Table B holds the same points as the rows below and some others, measured another way and shuffled. Each row below is followed by which row of B it is.
B:
0: [  20 -153  -52    1 -112 -149   37   -8   63 -157  365  152  155   35
 -172   78   56  140  168  -55 -211 -175  -27   -1   80  -10  279  125]
1: [ 340  171   36 -102   51  480 -230  -14  106 -167  147 -122   -2  175
  291  111  219 -121  -14   54  -47   50    8  336 -191  184 -101 -212]
2: [ -24  -84   -4  -14   60 -260   42   35  -11 -258 -136  -99 -245 -153
 -189 -187   -7 -114 -233  144   88  -59  -83 -283 -134 -176 -203   91]
3: [ 194  230   30 -185   49  417 -209  -98  110 -160 -145  -82  -22  160
  256   32  241 -149  -72  109  137  125   74  239 -158  226 -266 -200]
4: [ 104  182 -149 -175 -112  294 -147  -43   75 -122 -212 -217   -6    3
  289  -59   33  157  -56  241  198  126   58  284 -117  148 -143  138]
5: [ 119  177  -40 -134 -190   64 -210   26  -82  -34  403  -17   70  237
  138   -7  111  -77   70   23 -362   99  -98  288  163   -9  152 -188]
6: [ -68  -98 -135  177  -84 -278  187   75 -108  -70   56 -149 -109 -106
 -188 -337  125   -8  -83   27 -180   34 -267 -242  208 -241   39  276]
7: [-162 -237  -67   24   32 -285   15  110   97 -112   42  -81 -129  -89
 -356 -269  -23   -7 -123  172  -77  -90 -154 -261   16 -259    0  223]
8: [-276 -196 -176  102  -65 -392   86   23    4 -209  -53   22 -156  -62
 -265 -366 -154    8   -5   86  -81  -42 -162 -263  146 -289  -40  307]
9: [ -23 -121 -119  -68 -118   36 -108  120   60 -114  330  160  -58   78
   32 -132  -97   22   60  152 -176  -38   18  -17   78   80  113  126]
10: [ -47 -211  -70  138   74 -236   36  123  136 -199  -15  -28 -276 -157
 -312 -336   37 -156 -189   79  -11  -77 -159 -386  -44 -222 -111  193]
11: [-106  183   22 -220  -22  -47   -1 -186 -156 -227 -309  -63  -40   99
  116   -8   24  -75  -77  155  158  122   74   60  -18   41 -317  -90]
12: [ 227   34  -12   11  133  348 -124   51   45 -186  207  140  -89   87
   91   55  194 -110  -25  -54 -176    4   29    7 -167  139 -108 -151]
13: [ 149  312   35 -112 -192  196   13 -164 -104  -29  149  115  275  202
  214  365  302   47  148 -183 -119  169  204  332  157  257   78 -195]
14: [  53   34  -51  -82  -80  202  -83  -43   -4 -101  262   97  114  229
  136  -11  138  -16  160   26 -204   24  -27  183  129  146   73  -47]
15: [ -16  -40  137   40   66  -62  206   -6   12 -155 -245 -219 -114 -117
  -57  205  -17  -44 -196  110  281   67  228  -56 -140  -42 -243  112]
16: [  -2   60  -94   47 -238 -124   26   71  -94   44  320  -21   54   89
  -20 -101  129   -9   48  -31 -320  124 -104   65  315  -83  203   69]
17: [-276 -181 -163   93 -163 -401  152  110  -93  -78   11 -225 -114 -104
 -171 -237 -276  165  -40  204  -94   38 -108  -83  184 -351   63  421]
18: [  24 -227  -34  133   65 -237  233  177  -60 -157   31  -64 -236 -314
 -252  -96    4   56 -258  115   20  -91  -10 -437 -122 -127  -54  304]
19: [-193 -153 -123  118 -122 -286   99   75 -127 -198  102 -149 -222   53
    8 -381 -241 -122   10  175 -152   37 -206  -83  225 -261  -43  249]
20: [ 165   -2    7   46   59  384 -111  133   37 -103  170 -253 -172  149
  278  -56  -20 -158  -56  186  -91  119  -24  239  -76   20 -139  -13]
21: [ 227  204   77 -172   21  388 -152  -76   38 -178   11  -22    6  166
  292  199  163 -118  -27   65   77   94  163  266 -157  256 -189 -223]
22: [  77 -233   16  -10  183 -146   94   22   62 -289   42   66  -72 -204
 -326   33  108   93 -126   48   23 -267  -36 -333 -282  -57  -41  129]
23: [ -27  251 -190 -104 -151  249 -199 -111  -13 -189 -180 -112  -69  211
  388 -199  -70  -41   78  133   30  232  -23  359   71   47 -222    9]
24: [  97  405   63 -187 -247  176 -144 -129 -178  -54   86 -231   97  343
  444  184   37 -151   69   58 -102  307   84  592  185   63  -74 -284]
25: [ -41  297 -155 -138 -207  175 -144 -159 -115 -190 -125  -77   -7  256
  419 -115  -70  -40  123   93  -17  243    2  397  145   72 -179  -44]
26: [-163  -17  -15  -23  -64 -288  154  -64  -91 -232 -273 -149 -155  -83
  -44 -105 -125  -44 -125  161  198   54   38 -118   20 -130 -220  180]
27: [   1  -68   71  -46  120  -91  170  -81   94 -195 -312  -56  -16 -203
 -239  139  175   84 -182   68  308  -73  154 -226 -219   29 -198  143]
28: [ 149  387   82 -168 -208  168 -114 -104 -117  -78   11  -99  -16  254
  386   72  175 -298  -43   41   11  288  104  328  158  182 -164 -298]
29: [  18  341  -44 -125 -260   45 -115 -146 -103 -127  -32  -63   22  247
  322  -19   50 -165   69    5  -38  255   35  350  215   58 -106 -163]
30: [-175 -193 -145  143  -36 -324   96   69  -10 -227  -22  -64 -246  -81
 -180 -394 -140  -88  -66  113  -66  -32 -196 -272  102 -275  -85  283]
31: [ -25   27   70    1   -8  137  100    4 -106 -153  -36  -56 -162  122
  234   26  -62 -198  -58  136   80  163  168   38   54  117 -251   -3]
32: [-115 -154 -220   59 -103  -12  105  112   68   -1  -78 -200  -39 -148
  -58 -249  -37  268  -57  246   56   45  -54  -69   80  -62   43  492]
33: [ 166   84 -132  -23  -99  340 -193   44  222   37  287  131  197   99
    9  132  260  171  124  -98 -217   53   80  241   21  150  208    8]
34: [ 110   66  -95  -65 -109   91 -107    4   -2  -31  383  167  206  108
  -55  123  219  166  140 -112 -355  -18  -21  146   82   52  247  -45]
35: [ 125  -20  -47   16  -16  105  -90   32  -13 -152  456  142  137  115
  -29  295    7  173  176 -146 -393  -79   51  228  -64  -50  212  -70]
36: [-124 -186   17  124 -110 -423  215  125 -247 -247  153 -300 -294  -42
   26 -163 -384 -131  -98  228  -86   -7 -109  -81  108 -327  -55  232]
37: [ 124   33  -40  -16  -88   55  -50   61  -61  -71  442  226   80   90
  -19  160  134   48   83 -122 -355   -1   56   47   70   71  187  -86]
38: [  19  287  -67 -248  -83  268 -230  -70  -94 -127 -158 -197  -69  199
  369  -74  -28  -55  -61  249   41  238   31  356  -28   78 -267 -122]
39: [ 110 -160  -56   50  128    9   70   26  231 -164  -64  112  -12 -233
 -328  -12  294  120 -125  -27  110 -166   25 -331 -212   56  -20  197]
40: [  89 -265   -1   42   71 -188  187  150   59 -100  115  -39  -59 -320
 -359   23  146  182 -214  110   31 -201    4 -386 -170  -45   98  298]
41: [  87  210 -186  -64 -255   87 -206   10   40   70  286   46  140  170
   39 -192  314    7   91  -62 -349  152 -178  197  289   16  214  -44]
42: [ 157  137   48 -155    5   61   42 -173  -62 -340 -232  -70  -71   -9
  198   24  131 -100  -93  110  269  -22   50    9 -166  186 -267  -49]
43: [ 138  165   74 -174 -149  134  -48 -157  -71 -166  272  152  220  249
  208  307  143  -16  191  -72 -124    7  145  306   78  242   94 -207]
44: [ -64  311 -116 -167 -152  166 -105 -109 -202 -100 -164 -151   -4  193
  355  -19  -54   34   19  134  -36  293   53  362  100   23 -209  -54]
45: [-136  -36  -37   86 -115 -425  193    4 -159 -104  103   89  -27  -74
 -272  -21   52   10  -42 -103 -196   23  -22 -237  192 -203   58  103]
46: [ 166  245  -31  -87  -26  350  -70  -66  -34 -114 -159 -194  -30   85
  322   48  157  -27  -74  100  104  199   73  265  -77  153 -225  -53]
47: [  -2  -65    7   80   71  -81  224  -22  106 -143 -316  -17  -76 -254
 -226   64  188   66 -198    1  291    3  169 -300 -133   31 -190  229]
48: [-191   25  -57   19  -89 -379  207  -60 -182 -152 -224  -68  -96 -113
 -157 -103  -13   25 -124   43   42   94   -4 -205  119 -186 -146  174]
49: [ 206   65 -109  -56  -80  249 -161   73   88  -22  372  164  129   56
   12  121  228  151   70  -73 -281    0   36  132  -16  140  203  -29]
50: [   1 -197  -60   80  -38   20   39   86    2 -109  392   49   -8  122
  -30 -145   31  -35  118   60 -278  -76 -133  -34  154  -11  150  135]
51: [ -47  205  -87  -50 -112  283 -184    8   20  -75  -83 -135 -149  247
  350 -153  -78 -197   -7  155   -8  317   64  316  121   32 -249  -60]
52: [  89  -94 -108  -19  -18  245 -128  156  100    0  362   24   49   60
  -10   24   58  162   46   94 -260  -14    3  117  -21   44  167  110]
53: [  75  181 -124 -151 -159  118 -325  -50  103  -43  316  113  175  271
    8  -78  230  -17  160  -67 -358   53 -145  292  151    0  175 -189]
54: [ 199  -16  -80  -61 -173   90  -75  120   12  -41  453  -26  102   14
   71  105   56  185   60   69 -240  -56   -5  182   18   70  294   97]
55: [  93  266   13 -224 -192  129 -205  -70  -27  -22  231   40  184  241
  155  214  144    2   83   -8 -190  139  110  376  104  109   91 -235]
56: [-119  -55  -57   42 -141 -386  118  -57  -19  -90  150   97  134  -16
 -332  -11  147   84   71 -129 -204  -57  -81 -123  208 -181  191  113]
57: [  79 -216 -122   44   38   80  -31   99  186 -148  220   90  -10  -68
 -164 -110   97  127   22   61 -106 -161  -68 -138  -90   26  116  221]
58: [-101  257 -123  -38 -172  241 -129  -27  -32    0 -120 -121  -60  241
  320 -129  -18 -109   23   96  -44  376   73  329  223   27 -198  -19]
59: [ -74 -123 -106    0  -46  -96    1  111  -78  -71  244  -13  -65   27
  -97 -191  -18   44  -16  133 -261   -9 -133  -91  107 -119   74  148]
60: [ -34 -290   15   58   19 -217  172  139   46  -65  239   17   -2 -150
 -337   36   48  124  -79   88  -96 -154   17 -272   -9  -89  156  254]
61: [  12  -94   77   35 -110 -440  220   82 -171 -112  293   93  -42 -142
 -266  128   55  -16 -115  -50 -174  -78   47 -292   91 -111  145   60]
62: [-112 -210 -174  138  -31 -347  107   55   28 -236   12   26 -186 -151
 -279 -403   -4  -15  -63   49  -82 -117 -239 -371   74 -227   -4  307]
63: [  17 -166 -101  141   61  -71  172   80  177  -95 -180  -37 -105 -292
 -294 -143  216  111 -192   37  165  -47    3 -372  -93  -29  -68  353]
64: [  13 -236 -106   70   63 -147  157   45  128 -111   26   89   36 -241
 -401 -113  264  212  -80    5  -10 -193  -87 -388  -67  -23  103  320]
65: [-107  -81  -70  -37    4 -292   69  -68   84 -297 -311  -32 -156 -177
 -212 -189  -19   -1 -148  123  244  -84  -22 -268 -113 -116 -195  209]
66: [  52 -177   16  -46  153 -120  130   40   50 -223 -139  -30 -119 -276
 -270    8  112  111 -239  152  186 -173   43 -362 -287   -6 -135  200]
67: [ 375  123  -32 -104   44  389 -162  -46   15 -225  236   11   46  114
  225   18  318  -37   37   -1 -143  -70 -121  170 -161  227   -3 -156]
68: [ -32  371  -92 -178 -174   22 -102 -178 -229 -174 -104  124    9  192
  252   12   70  -69   41  -51  -99  242   76  191  131   79 -189 -206]
69: [ 186   90   17  -54  -39  371  -69   32   14  -37  224  -79   73  153
  237  174  138   14   44   63 -107   99  104  291  -11  178   19  -52]
70: [  -9   45  -74   33 -184 -111   38   77 -207  -34  388   57   20  102
   37   36  -16   36   73  -46 -388   98  -19   84  228  -84  166   16]
71: [ 158  276   87 -308 -165  161  -46 -129 -126  -58  120   69  242  121
  209  434  190  131   29   31    4   90  284  302  -17  305   47 -197]

[ 154  188   -4 -237   61  -26  -73  109   96  170 -203   46 -135 -296
 -117 -124  301   18  193   31    9   26 -145  -84  267  117  -94  -49
   78   80 -261  151   17] -> 13
[ 271  176   17  153  296  245  413   73   43 -141 -583  739 -182 -126
 -137   74  304  644   72 -398  375   51  213 -403 -336  180 -343  287
   72  -45  -16  251  -15] -> 39
[ 150 -499  -20 -316 -192 -140 -116 -429 -149  139  135  -80 -109 -238
 -181   77  -79 -311   40  123 -228 -157  127  162  226 -206  244 -208
  -60  104   11 -143  -31] -> 31
[-235  289  301  432  247  260   90  203   56   35 -184  306  -87  364
  -19   87 -143  159  103 -251  133  101  415 -498 -524  278 -252  217
 -114  -27  244    8   10] -> 64
[ 110 -107    0 -240 -115  -94 -148 -161   62   68   38    5  -51 -156
 -185  -90  -83 -283   -8  149 -248 -188   -8  175  193  -70  101 -137
   44   19 -104  -46  -70] -> 20
[  10   -5  150  -47   65  -13 -143   -5   46  102   96 -207  -66  -17
 -111  -42   18 -284  140   15  -97   11   72  -13    8  -89  -12  -10
   10  133 -106   -8  -52] -> 18
[  34 -119    8  -23   13   72  107  -35    3   14 -113  293 -217  -84
 -171  -11   20  134  115  -76   77  -77    5 -155 -112 -105  -71   95
 -106  -44   30   60    0] -> 65
[-114  256    4  -10  -31  -28  -35  323  132  194  138  -79 -142  118
 -176 -284  -75 -301   45   92 -155 -161 -244  -65   45  -16    6 -164
 -153  132 -118 -115  -74] -> 38
[ 248 -207   -8 -182  -32  -44    6 -248    1  -76 -128  244  -39 -233
 -182    0   17  -23   -1    3 -127 -162   60  128  109 -116  -14  -15
  157  -74  -95   90  -23] -> 15
[-116  -93 -117 -212 -282  -54 -239   -7  -47  286   63  -78 -125 -213
 -105 -225  -20 -305  182  107 -330  -64  -75   83  170   23  165 -144
  -37  -15  -96   14   37] -> 56
[-402  -24  214  193 -164  -18 -220  108  -38  258  181 -415  -68  270
   -9  -30 -372 -308  249   -4 -287   11  185 -237 -236  125  -56  -40
  -31   87  129 -150    2] -> 49
[ -12  237  -60   -1  -22  153  115  401  183    3  -80  285 -283   31
 -315 -141  -61   59   30 -190  142 -105 -289 -244  -57 -216  -63  138
  -21   73  -43  -99  -88] -> 57
[ 123 -188  -69 -209   34  116  -44  -86 -144   18 -167  334 -110 -354
 -163 -111  171  -71   57 -119  -50   72   28   -8  152 -199   77   77
  182 -143  -22   90   36] -> 63
[ 102  -16   20  -90  -47  -21  -16   71   51   67   82   34 -119  -29
 -223  -42  -23 -181   45  -24  -66 -144 -130  -23  126 -209   44  -77
   -2  116  -97  -72  -17] -> 2
[-117  334  127  148   14  -46   64  275  161  241    1  -82 -142  248
  -81  -79  -78  -16  146   42  -36 -151  -36 -283 -122  297 -168 -161
 -244  217  -63  -68  -29] -> 11
[  43  233  188  287  363  383  161    3   95 -176 -246  701  -59  219
 -163   41  -57   33 -219 -310  180   48  567 -231 -535   89  -41  286
  -95  -44  249  -53 -162] -> 46
[ 154  231   54  216   79  205  166  210  169  -71  -67  460 -138  193
 -261   88   -6   79  -44 -322  178 -125   95 -203 -248 -143  -29  147
  -91  132   -1  -30  -37] -> 22
[ 132  -21  -49   83   73  239   98   20  -19  -32   45  501 -124   45
 -258  -60   41 -218 -146 -261   35  -66  200   -3 -209 -297  221   83
 -156   64   69  -94  -73] -> 59
[-187   35  186  283  -12   86    8  117   23   38   50   21  -70  291
  -99   28 -271  -77  107 -149  -88  -66  187 -241 -341    0 -120   81
  -25   20  127  -64   -5] -> 52
[  18  114  179   71  397  134   92   28   63  -62 -232  379 -130  -92
  -41 -115  280  204  167   19  193   79   42 -177 -149   29 -293  199
 -100 -211  -48  331   57] -> 4
[   3  -25   69 -119  -18  -36  -83   20   89   81   53  -14 -159  -62
 -176  -63  -27 -133  125   92  -49 -107 -124  -31  102 -129  -26  -28
  -69   31  -80   10   -9] -> 26
[  20   42   66  108   29  154  237  137   94 -119 -180  328 -201  154
 -284   66 -286  163  -87 -270  128 -133   83 -322 -289  -96 -132  166
   70   78  161 -221 -178] -> 51
[ 441  126  160   28  536  242  252  -78   44 -222 -482  708  -82 -249
 -130  142  515  433   49 -287  437  149  232 -230  -82  -35 -281  306
  131  -89 -100  353   42] -> 16
[ 382   58   -2    3   14   85  201    9   75  -33 -267  331 -126  -96
 -236  218  151  260   48 -361  188  -72  141 -206  -52  -30  -79   81
  134  236 -120   21  -30] -> 12
[ 136    9 -166 -168 -155   70   59  184  102   50  -89  258 -286 -206
 -303  -90   92   81  120 -160   91 -117 -291  -89   98 -273   24   88
    5   70 -155   22  -13] -> 8
[-106 -106  -10 -140 -150   61 -182   44   28  112  112   62 -195  -84
 -218  -83 -123 -253  101    6 -103  -54  -95  -22   87 -257  144   41
  -57  -26   27  -81   -1] -> 23
[-167  -88  210 -134  -49 -202 -318 -232   17  241  137 -348   26  -27
   36 -110 -133 -390  182  396 -392 -100  131  122  140  237  -19 -239
 -100  -37  -54   46   22] -> 24
[ 191  100  120  -21  188  164   76   43  213 -135  -95  399 -210   -6
 -287  109   59   91   -6 -137  278  -75    9 -139  -68 -254  -59  218
  -88   55  -16   16  -71] -> 19
[ 221 -513 -241 -367 -161  210 -207 -319 -189   -9  224  568 -175 -406
 -358  -78  129 -530 -151 -117 -108  -37   55  372  255 -770  634   63
 -103 -120   61  -83   30] -> 25
[ 235 -124 -112 -195  -71   80   48    9   -2  -27   65  368 -152 -128
 -354  -43  -31 -234 -160 -127  -24 -184 -124   63  200 -430  247  -54
   17   76  -15 -192  -64] -> 21
[ 124 -234 -121 -198 -113   94  -50 -131 -103  106   86  380 -163 -188
 -249  -47   56 -264  -52  -58  -83  -98   30   83  158 -308  326  -79
 -153    5   42  -94   28] -> 14
[-257  443  622  454  236  -70  -95  244  288  133  -71 -572  -21  504
  103  309 -206  202  460  -24  114   74  275 -581 -380  501 -619  124
   16  251  -34  102   31] -> 70
[-175  186  246  360 -221   43 -153  154  234   57   76 -204  -49  396
 -106  224 -384  -25  244 -220 -111 -114  247 -231 -409  100 -172  163
   43  173   11  -22    0] -> 35
[ 197  169 -204  -82  -25  151  202  302   47   15 -209  553 -218 -179
 -291 -175  182  144  -11 -251  110 -112 -273 -151   92 -183    5   43
   51   10 -128   33   11] -> 53
[  21 -272  -44 -559 -302 -258 -537 -193  144  207  534 -515 -120 -284
 -266 -251  -83 -874   92  492 -434 -241 -388  562  584 -514  400 -266
 -123   98 -294 -104  -70] -> 36
[-104 -154 -140 -168 -235    7  -65  -30 -104  205  126  146 -128  -39
 -212 -235 -247 -425 -128   67 -335 -191   17   66   76  -73  303 -239
 -128   24  120 -295 -100] -> 3
[ -64  179  167  -28  209   19  -92  181  171   44   33  -68 -151  -16
 -121 -187  112 -132  189  125   44    0 -184  -72   12 -110 -176   85
  -85  -18 -159  143  -21] -> 54
[  -9 -349 -180 -383  -24   39 -257 -222 -203  150   84  221 -116 -511
 -103 -418  298 -449  103  205 -282   59 -108  350  285 -325  294  -49
  -70 -297 -113  217   78] -> 32
